Below are the code and all the weights of a small trained network. Each question names an input and a target symbol and asks about switching units off, where a switched-off unit gives its printed mean instead of its output.

import numpy as np


def w(rows, s, z=0):
    codes = np.array(rows[::2]) - 128.0
    scale = np.full(codes.shape[1], s)
    scale[-1] = z or s
    return codes * scale


def norm(h):
    return h / np.sqrt((h * h).mean(-1, keepdims=True) + 1e-5)


def f(y):
    return y / 2 * (1 + np.tanh(0.7978845608 * (y + 0.044715 * y**3)))


def softmax(a):
    e = np.exp(a - a.max(-1, keepdims=True))
    return e / e.sum(-1, keepdims=True)


def log_softmax(a):
    a = a - a.max(-1, keepdims=True)
    return a - np.log(np.exp(a).sum(-1, keepdims=True))


def net(x, mask):
    ids = ['αβγδεζηθμξπτφψω'.index(c) for c in x.split()]
    T = len(ids)
    res = E[ids] + P[:T]
    u = 0
    for l in range(2):
        q, k, v = (norm(res) @ M[l].T for M in (Q, K, V))
        z = softmax(np.where(np.tri(T) > 0, q @ k.T / 4**0.5, -1e9)) @ v
        res = res + np.where(mask[u], z, O[l][:, -1]) @ O[l][:, :-1]
        u += 1
        y = f(norm(res) @ A[l][:, :-1].T + A[l][:, -1])
        res = res + np.where(mask[u : u + 16], y, B[l][:, -1]) @ B[l][:, :-1]
        u += 16
    return log_softmax(norm(res)[-1] @ U[:, :-1].T + U[:, -1])


Q, K, V, O, A, B = {}, {}, {}, {}, {}, {}
E = w([
[103,140,178,85,185,80,190,144,204],'α',
[102,173,118,121,117,99,134,208,163],'β',
[88,127,85,203,71,181,167,156,155],'γ',
[103,143,76,187,78,72,183,131,139],'δ',
[192,158,90,145,157,100,80,99,172],'ε',
[127,134,139,88,171,131,42,122,202],'ζ',
[180,95,162,119,133,182,223,157,141],'η',
[121,218,127,152,141,218,111,131,173],'θ',
[172,177,88,184,108,208,88,184,112],'μ',
[88,240,111,164,124,133,33,169,133],'ξ',
[1,70,181,147,108,197,140,104,149],'π',
[179,74,119,156,120,220,98,73,128],'τ',
[186,139,71,177,79,116,48,152,51],'φ',
[95,58,190,108,108,96,95,188,62],'ψ',
[83,155,105,183,104,110,6,75,96],'ω',
],0.00057)
P = w([
[152,104,169,240,103,83,160,106,135],'0',
[68,104,8,128,141,188,45,214,241],'1',
[218,107,176,202,112,74,139,135,178],'2',
[178,75,116,211,254,102,154,130,76],'3',
[62,174,13,60,92,212,59,167,190],'4',
[211,167,196,164,101,121,140,111,127],'5',
[165,133,121,164,221,138,176,105,28],'6',
[59,231,73,30,89,226,99,122,115],'7',
[204,209,208,112,90,126,148,69,67],'8',
],0.00051)
Q[0] = w([
[158,76,2,217,220,83,108,112,38],'L0H1',
[224,195,156,189,76,71,175,130,224],'L0H1',
[165,60,34,197,213,80,178,150,197],'L0H1',
[146,37,44,162,229,62,220,176,251],'L0H1',
],0.0014)
K[0] = w([
[76,60,109,112,105,166,57,99,82],'L0H1',
[94,176,118,109,155,177,184,150,166],'L0H1',
[70,96,80,56,144,170,20,152,189],'L0H1',
[88,99,82,59,147,136,24,191,254],'L0H1',
],0.0027)
V[0] = w([
[76,61,101,67,112,243,51,222,133],'L0H1',
[70,231,204,159,127,89,104,121,95],'L0H1',
[225,151,71,121,84,54,148,208,119],'L0H1',
[142,135,239,176,2,156,60,83,58],'L0H1',
],0.00063)
O[0] = w([
[190,162,196,3,166,78,33,52,130,95],'L0H1',
[150,85,69,132,68,206,126,170,171,134],'L0H1',
[46,138,108,179,134,186,151,70,138,254],'L0H1',
[178,111,87,151,215,142,96,207,241,197],'L0H1',
],0.00061,8e-05)
A[0] = w([
[192,69,145,119,157,153,133,170,116,36],'L0N1',
[151,142,141,87,65,101,158,123,188,127],'L0N2',
[137,110,145,123,126,133,112,141,139,103],'L0N3',
[127,122,177,126,176,137,162,44,144,175],'L0N4',
[116,138,131,114,120,104,152,170,96,246],'L0N5',
[83,65,157,176,81,99,202,77,98,129],'L0N6',
[142,94,148,116,127,83,211,134,80,228],'L0N7',
[121,64,190,117,105,149,202,133,123,167],'L0N8',
[182,107,120,172,88,104,99,117,79,2],'L0N9',
[101,40,149,32,161,169,156,196,161,65],'L0N10',
[184,90,133,123,165,60,96,3,133,67],'L0N11',
[140,170,192,126,174,4,113,135,96,167],'L0N12',
[171,102,193,100,165,105,61,112,98,107],'L0N13',
[92,122,161,158,89,129,82,104,121,110],'L0N14',
[4,106,104,30,125,85,111,154,158,36],'L0N15',
[226,159,143,140,159,127,169,116,80,75],'L0N16',
],0.0018,0.00048)
B[0] = w([
[66,195,100,132,121,79,129,72,119,87],'L0N1',
[111,150,53,197,157,159,110,109,84,113],'L0N2',
[120,134,117,146,131,122,154,118,112,110],'L0N3',
[148,109,84,158,78,109,78,184,112,148],'L0N4',
[135,143,115,167,98,184,97,95,153,176],'L0N5',
[155,156,151,61,160,179,60,178,171,89],'L0N6',
[97,165,114,142,133,194,39,122,141,109],'L0N7',
[147,191,59,140,142,124,52,141,149,104],'L0N8',
[101,144,216,87,173,95,186,120,168,121],'L0N9',
[187,163,165,159,142,90,246,98,108,17],'L0N10',
[82,184,141,136,105,190,149,213,101,34],'L0N11',
[166,91,99,171,110,244,128,94,149,144],'L0N12',
[82,165,83,168,81,155,164,134,146,80],'L0N13',
[185,115,178,100,189,121,183,119,155,153],'L0N14',
[99,94,191,147,70,77,146,139,135,12],'L0N15',
[30,71,174,133,92,115,83,151,167,255],'L0N16',
],0.0011,0.0003)
Q[1] = w([
[117,115,74,149,208,157,95,145,89],'L1H1',
[61,71,53,73,229,65,192,125,61],'L1H1',
[107,79,189,94,128,33,199,146,138],'L1H1',
[40,28,81,32,212,1,236,150,76],'L1H1',
],0.0065)
K[1] = w([
[84,136,39,2,51,89,160,120,167],'L1H1',
[149,123,93,136,119,103,150,156,209],'L1H1',
[148,93,150,181,138,99,125,162,179],'L1H1',
[147,115,107,152,130,104,143,159,201],'L1H1',
],0.0071)
V[1] = w([
[128,183,127,136,207,186,175,52,214],'L1H1',
[15,63,160,136,127,110,96,84,201],'L1H1',
[129,74,167,107,121,170,207,200,157],'L1H1',
[75,252,155,154,170,59,120,200,139],'L1H1',
],0.0015)
O[1] = w([
[179,104,58,43,119,177,163,78,69,253],'L1H1',
[107,184,180,63,45,150,110,17,91,195],'L1H1',
[110,163,130,100,62,248,111,192,78,83],'L1H1',
[83,241,94,74,219,67,127,135,44,152],'L1H1',
],0.0017,0.00051)
A[1] = w([
[88,182,153,142,178,91,135,138,78,92],'L1N1',
[172,89,79,160,169,103,123,96,90,116],'L1N2',
[140,89,123,70,215,72,121,115,152,97],'L1N3',
[118,152,88,117,118,167,99,96,82,187],'L1N4',
[147,147,124,148,99,129,84,120,153,146],'L1N5',
[132,58,133,191,177,83,175,204,132,48],'L1N6',
[108,78,204,165,131,171,117,158,87,74],'L1N7',
[106,118,143,182,188,165,160,78,119,88],'L1N8',
[148,103,251,125,139,2,201,70,145,153],'L1N9',
[183,44,158,104,74,115,171,115,119,151],'L1N10',
[36,68,160,102,128,101,73,141,143,137],'L1N11',
[93,113,146,76,90,84,144,141,70,254],'L1N12',
[144,145,118,127,128,143,200,154,180,87],'L1N13',
[50,83,147,95,66,202,169,146,138,111],'L1N14',
[107,141,129,35,106,144,125,210,158,113],'L1N15',
[64,126,225,193,98,81,120,144,167,105],'L1N16',
],0.0026,0.00072)
B[1] = w([
[171,107,50,125,116,127,119,75,220,121],'L1N1',
[129,182,173,147,117,152,246,132,109,163],'L1N2',
[166,236,152,210,81,138,99,79,74,96],'L1N3',
[71,86,181,105,195,102,146,148,149,248],'L1N4',
[110,101,192,137,133,101,166,108,95,195],'L1N5',
[145,144,219,42,133,118,42,111,129,85],'L1N6',
[77,194,43,175,99,106,136,84,162,116],'L1N7',
[136,78,170,102,34,53,160,202,134,149],'L1N8',
[14,70,120,230,203,199,120,97,85,76],'L1N9',
[134,152,100,101,220,139,132,144,232,107],'L1N10',
[216,93,141,59,142,129,166,181,76,96],'L1N11',
[170,112,184,145,157,126,149,183,239,117],'L1N12',
[95,89,111,114,176,82,129,120,49,125],'L1N13',
[180,180,132,197,125,33,106,83,60,145],'L1N14',
[68,151,193,203,65,217,173,114,107,130],'L1N15',
[129,171,117,72,137,166,247,165,129,127],'L1N16',
],0.0013,0.0011)
U = w([
[23,169,63,51,164,224,92,91,86,2],'α',
[63,210,33,77,189,91,28,170,222,2],'β',
[46,87,57,213,34,71,83,117,44,189],'γ',
[78,78,51,58,48,21,197,168,195,110],'δ',
[187,128,231,165,65,31,215,78,65,37],'ε',
[63,16,186,33,172,60,91,48,141,149],'ζ',
[150,68,77,187,147,228,31,240,59,163],'η',
[208,97,86,48,222,145,235,135,45,202],'θ',
[220,163,184,57,119,54,35,222,100,147],'μ',
[194,230,55,198,210,51,87,25,126,165],'ξ',
[135,181,220,102,32,212,36,35,121,163],'π',
[234,37,89,193,87,191,129,76,243,145],'τ',
[122,146,250,186,251,113,157,222,220,190],'φ',
[84,242,139,156,22,185,199,218,191,114],'ψ',
[2,93,148,241,199,195,213,42,153,80],'ω',
],0.0061,0.0011)

Each question gives the input, a string of symbols that net reads in full, and the target symbol t.
The units are the heads (4 rows each of Q, K, V and O) and the neurons (one row each of A and B). Each row of codes is followed by its name. A weight is (code - 128) times the scale printed after its matrix; where a second scale follows, it is the last column's (O, A, B and U).
mask holds one flag per unit, layer by layer, with each layer's heads first. A switched-off unit (its flag False) gives its mean, the last column of its rows in O or B, instead of its output. The means were averaged over made-up inputs and are rounded, as every weight is.
A unit's drop is (log p(t) with every unit on - log p(t) with that unit switched off) / (log p(t) with every unit on - log p(t) with every unit switched off).
The circuit of an input: a set's keep is (log p(t) with only the set's units on - log p(t) with every unit switched off) / (log p(t) with every unit on - log p(t) with every unit switched off). Starting from the 12 units with the biggest drops (on a tie, the unit counted first), units are removed one at a time, each time the one whose removal leaves the highest keep (on an exact tie, the one counted first), for as long as the keep stays at least 0.8.
circuit, biggest first: the units of the circuit, biggest drop first
most important unit: the unit with the biggest drop
top k neurons: the k neurons with the biggest drops, biggest first
top k neurons in layer l: the k neurons of layer l with the biggest drops, biggest first
input φ δ ξ η ω ζ μ τ ψ, target ψ: circuit, biggest first	[L1N7, L1N16, L1H1, L0N12]
input τ θ θ η ε, target ξ: top neuron	[L1N3]
input θ μ ζ ξ η, target θ: circuit, biggest first	[L0N10, L1N13]
input ω τ α ε ζ θ π θ ε, target π: circuit, biggest first	[L0N16, L0N11, L0N12]
input θ η ε, target θ: circuit, biggest first	[L1H1, L0N11, L1N14]
input ξ β θ θ ψ δ η ζ, target π: circuit, biggest first	[L1N15, L1N16, L1N10]
input δ η θ θ ω ω μ π, target ε: circuit, biggest first	[L1N14, L0N15, L1N11]
input ω μ θ, target ω: circuit, biggest first	[L1H1, L1N9]
input τ τ ζ β β μ θ γ δ, target θ: circuit, biggest first	[L1H1, L0N12, L0N6]
input η τ θ γ ε π ε φ, target μ: top 2 neurons in layer 0	[L0N1, L0N8]
input ζ ε π τ ψ ζ, target ψ: circuit, biggest first	[L1H1, L0N2, L1N16, L0N13]
input η θ γ η ζ, target π: top 3 neurons	[L1N15, L1N3, L0N15]
input μ γ π, target π: top 2 neurons	[L0N6, L0N8]
input π ζ μ, target π: circuit, biggest first	[L1H1]
input ζ ψ ψ θ φ ζ, target φ: circuit, biggest first	[L1H1, L1N9, L0N11]
input ψ φ θ ψ γ φ θ β τ, target τ: top 2 neurons in layer 0	[L0N16, L0N15]
input π ε ω ω μ α, target ω: top 2 neurons	[L1N9, L0N10]
input α γ ε δ β β, target δ: top 3 neurons in layer 0	[L0N2, L0N12, L0N11]
input β δ ε, target ε: top 2 neurons in layer 0	[L0N12, L0N11]
input δ ξ β α η θ, target θ: circuit, biggest first	[L1H1]
input ξ γ θ η ξ ζ ψ, target ξ: top 2 neurons in layer 1	[L1N1, L1N3]
input α τ ω ζ ζ ψ ε, target ζ: top 2 neurons	[L0N15, L1N4]
input ζ ζ β π θ γ γ, target θ: top 2 neurons in layer 1	[L1N2, L1N9]
input τ π θ γ μ ω θ, target μ: top 2 neurons	[L1N6, L1N8]
input η ξ ε ε β φ η δ, target δ: top 2 neurons	[L1N12, L0N15]
input π ψ η γ, target ψ: top 2 neurons	[L1N16, L1N7]
input ψ ζ γ η γ ψ θ α, target ω: most important unit	L1N15
input γ π β ξ η β ζ η φ, target φ: top 2 neurons in layer 0	[L0N9, L0N16]
input η π θ ζ β δ, target ζ: top 2 neurons	[L0N12, L1N4]
input π ξ δ ψ β, target ψ: top 2 neurons in layer 1	[L1N15, L1N12]
